Stage of each row:
[ 17   5  17 -12 -10  22   5  -5  -5   6 -45  -4 -19 -22  11 -10 -10  -8
  28  13   5   7 -21 -29  19 -11 -12  -9  12 -19  -1   8 -18 -31   7  -1
  -2 -38  -9  21  -3 -13 -45  -2]
3
[ 14  11  18 -16  -9  19   2 -15  11   4 -32 -19  -9 -23  -1   4   4  -1
  37  19   2  11 -17  -4   8   3 -16   1  11 -17  25  -1 -24 -29  21  -6
 -16 -43   3   7   7  -9  -3  -7]
1
[ 12  -5   3 -14  -6  13   9  -3   7  21 -45  -6 -25 -15  19 -20 -16 -15
  25   5  -3   8 -23 -33  15 -21 -14 -20   9 -10  -3   1 -11 -29  13   3
  13 -33 -12  26   5 -16 -38  11]
5
[ 19  14  17 -11   0  21   7 -15  13   7 -39 -11 -16 -19  10  -7  -8 -16
  28  17   9  10 -13 -31   4  -9 -17   0  17 -18  13   2 -27 -32   0 -14
  -2 -33  -7  14   1 -28 -38   8]
2
[ -3  -7   8 -15 -31  15   3   7  -4   6 -31   5 -18 -25   9 -21  -3 -16
  17  13  -2   5 -10 -30   7  -4  -5 -11  18  -2  -7  -2  -9 -16  -7   3
   2 -30  -5  20   9  -1 -36   0]
7
[ 22   3   7 -20 -19  18   2 -16   6   7 -36 -11 -13  -6  13  -9  -2  -9
  25  14  11   5 -14 -23  10 -12  -8  -4   6 -24  18  -4 -24 -29   7 -10
  -3 -30  -8  10   7 -14 -34   3]
3
[ 24  10  10 -11  -6  17   4 -10  10  12 -36  -9 -28 -17  32 -13 -13 -16
  23   9  13   8 -18 -33  10 -15  -8 -11  26  -5   5   4 -18 -25  15   4
   1 -34 -11  11   4 -14 -38   8]
4
[ 16   9  16 -26 -17  20  -6 -12  14   5 -47  -4 -12 -36  13  -4  -3 -25
  31  15  -5  13 -22 -15   2  -3 -20  -2   5 -13  12  10 -24 -32   3  -9
  -9 -26 -10   5   6 -27 -37  -4]
2
[ 12 -15   1 -13  -1  16   0  15  11   1 -31 -10   5 -19 -15  15  17   4
  32   3  -1  12 -11 -11  -4  23  -8   8  13 -12  15  -4 -14 -26  16   1
  -1 -47  20  -3  12  -2  -4 -20]
9
[  4  -3  13 -10 -33  11   4  -9  16  15 -25   0 -14 -14   9 -19 -16  -8
   0  -4   1  13 -20 -25  11 -22  -9 -11   4  -6  -7  -1  -7 -23   0   5
  17 -20 -12  21   5 -12 -36   0]
5
[ -2   2  11 -14 -10  16   2  18   3  20 -18  -2   5 -19  -8  -4   6   7
  30   6 -13   2   0 -17   7  12 -18 -12  15  -5   1  -8 -14 -23  15   8
   7 -31  10  16  -2   6 -13 -11]
8
[ 17   4  16 -13  -9  10  -1 -25  24   4 -35  -6 -19 -27   9 -10 -10 -10
  33  15   5  11 -10 -20   2  -5 -21  -8 -11 -14  21   3 -21 -32  -1 -14
  -1 -32  -9   4  -2 -21 -49  -2]
2
[ 13   6  11  -9 -12  15   6  -4  12  15 -37  -7 -18 -25  23 -14 -16  -7
  24  11   5   4 -21 -29  15 -15 -17 -18  21 -12   3   1 -13 -24   8   1
  -2 -29 -11  21   8 -17 -46  -3]
4
[ 21   3  11 -14  -6  16  -1 -18   8   0 -32  -7 -17 -26  12 -13  -3 -22
  32  16 -10   8 -14 -27   3  -5 -10  -4  14  -7  19  13 -18 -26   7  -7
  -2 -19 -14   6   5 -13 -34  -1]
2
[ 10   1   2 -12 -10  22  -5  -8   7   5 -29 -14 -14 -26   9  -2   1  -7
  37  11  -3   5  -9 -12   1  -1 -20  -5  -1 -16  11   4 -15 -17   9  -6
  -5 -19  -8   1  15 -18 -20  -5]
2
[ 26   6  15 -16  -7  31  -7 -29   4  13 -42  -4 -19 -28  17  -1  -6 -18
  33  21   2   8 -17 -25   5  -7 -12 -11   2 -28  12   9 -29 -43  11 -12
  -3 -37   5  15  18 -33 -44   5]
2
[  5   3   7   1  -7  11  -4  11   2  11 -18  -2  -2 -21  -4  -1  -2   4
  26   4  -1   8 -15 -20   2   2 -10   0  10  -7   8  -7 -10 -12   7  -2
   2 -34   6  12  -2  -3 -17 -15]
7
[ 11 -10   7  -7 -12  17  -4  -5   4   6 -28  -7 -21 -20   9 -21 -14  -8
  14   4   4   4 -22 -35  10 -16 -16 -11   5  -4  -3  -8  -8 -20   5   9
   2 -15 -11  27   2  -8 -36   4]
6
